Below are the code and all the weights of a small trained network. Each question names an input and a class and asks about switching units off, where a switched-off unit gives its printed mean instead of its output.

import numpy as np


def w(rows, s, z=0):
    codes = np.array(rows[::2]) - 128.0
    scale = np.full(codes.shape[1], s)
    scale[-1] = z or s
    return codes * scale


def f(y):
    return y / 2 * (1 + np.tanh(0.7978845608 * (y + 0.044715 * y**3)))


def log_softmax(a):
    a = a - a.max(-1, keepdims=True)
    return a - np.log(np.exp(a).sum(-1, keepdims=True))


def net(x, mask):
    res = np.array(x, float).reshape(1, 3) / 4 @ E
    y = f(res @ A[0][:, :-1].T + A[0][:, -1])
    res = res + np.where(mask, y, B[0][:, -1]) @ B[0][:, :-1]
    return log_softmax(res[-1] @ U[:, :-1].T + U[:, -1])


A, B = {}, {}
E = w([
[72,125,127,186,194,133],'x0',
[175,116,110,38,232,128],'x1',
[18,114,254,66,150,118],'x2',
],0.0048)
A[0] = w([
[141,121,125,136,115,129,187],'N1',
[120,131,131,131,128,129,83],'N2',
[128,126,127,137,129,130,117],'N3',
[127,133,114,180,131,128,135],'N4',
[125,128,126,141,129,129,105],'N5',
[135,128,128,126,115,133,143],'N6',
[151,126,127,95,165,128,141],'N7',
[148,128,129,121,126,131,199],'N8',
[122,129,126,126,127,131,68],'N9',
[101,132,144,125,86,130,122],'N10',
[162,126,121,104,107,129,176],'N11',
[90,124,140,125,144,128,148],'N12',
[124,132,126,128,125,131,68],'N13',
[149,127,108,192,118,125,172],'N14',
[121,130,132,128,122,128,97],'N15',
[178,129,116,49,220,123,158],'N16',
[194,127,95,192,90,135,183],'N17',
[11,126,197,104,73,129,206],'N18',
[116,134,139,128,96,126,113],'N19',
[136,127,130,122,141,129,185],'N20',
[103,137,98,251,140,134,148],'N21',
[141,125,135,125,41,128,182],'N22',
[123,129,133,127,111,127,114],'N23',
[125,129,124,126,126,126,126],'N24',
[223,127,111,55,82,130,165],'N25',
[123,128,130,128,128,128,99],'N26',
[157,126,124,85,178,131,163],'N27',
[128,128,128,127,136,128,153],'N28',
[145,130,129,110,149,135,173],'N29',
[136,135,116,175,132,121,155],'N30',
[115,130,146,128,52,127,132],'N31',
[172,128,96,213,98,126,191],'N32',
[5,125,180,98,208,122,162],'N33',
[147,128,128,102,160,132,162],'N34',
[138,126,132,123,145,125,224],'N35',
[76,125,144,125,150,127,152],'N36',
[131,130,128,131,120,131,134],'N37',
[137,129,131,128,139,129,253],'N38',
],0.014,0.0025)
B[0] = w([
[103,150,89,119,110,86,143],'N1',
[140,111,160,135,141,145,122],'N2',
[128,119,136,134,130,132,126],'N3',
[114,85,135,150,121,126,145],'N4',
[132,110,148,137,136,137,125],'N5',
[129,132,128,128,133,113,133],'N6',
[169,92,127,105,152,152,149],'N7',
[115,154,76,112,117,100,144],'N8',
[146,113,160,141,141,147,119],'N9',
[136,118,181,102,137,114,149],'N10',
[145,156,99,125,144,110,150],'N11',
[121,155,135,121,131,162,145],'N12',
[146,111,161,143,142,144,119],'N13',
[97,103,113,181,104,104,167],'N14',
[135,120,152,130,134,135,125],'N15',
[216,63,85,38,145,159,207],'N16',
[98,122,130,241,142,131,206],'N17',
[114,217,233,27,91,155,254],'N18',
[142,113,173,120,145,115,137],'N19',
[116,144,83,108,113,119,139],'N20',
[82,26,112,111,91,120,187],'N21',
[154,157,147,121,125,42,179],'N22',
[133,123,150,126,135,121,129],'N23',
[128,128,129,129,129,127,128],'N24',
[192,199,88,145,200,129,197],'N25',
[135,122,144,132,132,138,124],'N26',
[166,98,95,80,138,144,164],'N27',
[125,133,113,122,122,130,132],'N28',
[134,135,79,103,119,125,142],'N29',
[103,110,106,149,100,113,146],'N30',
[162,120,194,107,144,78,166],'N31',
[88,92,132,232,126,103,203],'N32',
[65,191,107,173,190,254,238],'N33',
[148,114,98,99,133,139,146],'N34',
[96,164,46,93,93,105,148],'N35',
[121,167,139,125,133,178,156],'N36',
[126,127,131,130,131,117,130],'N37',
[87,162,53,92,100,93,154],'N38',
],0.043,0.0075)
U = w([
[149,181,92,194,183,89,227],'0',
[235,78,49,61,165,159,156],'1',
[69,192,153,97,165,226,153],'2',
[59,3,102,182,83,119,136],'3',
[105,83,196,138,93,88,98],'4',
[177,160,192,60,95,88,85],'5',
[173,60,181,138,175,173,4],'6',
],0.005,0.0012)

Each question gives the input, the list of numbers given to net, and the class t.
The units are the neurons (one row each of A and B). Each row of codes is followed by its name. A weight is (code - 128) times the scale printed after its matrix; where a second scale follows, it is the last column's (A, B and U).
mask holds one flag per neuron, in row order. A switched-off neuron (its flag False) gives its mean, the last column of its row in B, instead of its output. The means were averaged over made-up inputs and are rounded, as every weight is.
A unit's drop is (log p(t) with every unit on - log p(t) with that unit switched off) / (log p(t) with every unit on - log p(t) with every unit switched off).
The circuit of an input: a set's keep is (log p(t) with only the set's units on - log p(t) with every unit switched off) / (log p(t) with every unit on - log p(t) with every unit switched off). Starting from the 12 units with the biggest drops (on a tie, the unit counted first), units are removed one at a time, each time the one whose removal leaves the highest keep (on an exact tie, the one counted first), for as long as the keep stays at least 0.8.
circuit, biggest first: the units of the circuit, biggest drop first
most important unit: the unit with the biggest drop
k most important neurons: the k neurons with the biggest drops, biggest first
drop of u: that unit's drop, to one decimal
input [-4,-1,3], class 5: circuit, biggest first => [N33; N17]
input [-3,6,5], class 1: most important unit => N16
input [4,-5,1], class 4: 2 most important neurons => [N21; N25]
input [-5,-8,-2], class 4: 2 most important neurons => [N22; N31]
input [-2,1,-2], class 0: 2 most important neurons => [N16; N18]
input [-7,4,-8], class 0: 3 most important neurons => [N17; N32; N25]
input [-2,5,-8], class 1: 3 most important neurons => [N16; N27; N33]
input [-1,1,-4], class 0: 2 most important neurons => [N25; N21]
input [-7,-6,7], class 5: 2 most important neurons => [N31; N22]
input [-1,2,-2], class 1: drop of N33 => 0.1
input [-8,1,3], class 5: drop of N33 => 0.4
input [-5,3,-6], class 0: drop of N17 => 0.5
input [-5,-2,3], class 5: drop of N33 => 0.3
input [3,-7,0], class 3: circuit, biggest first => [N21]
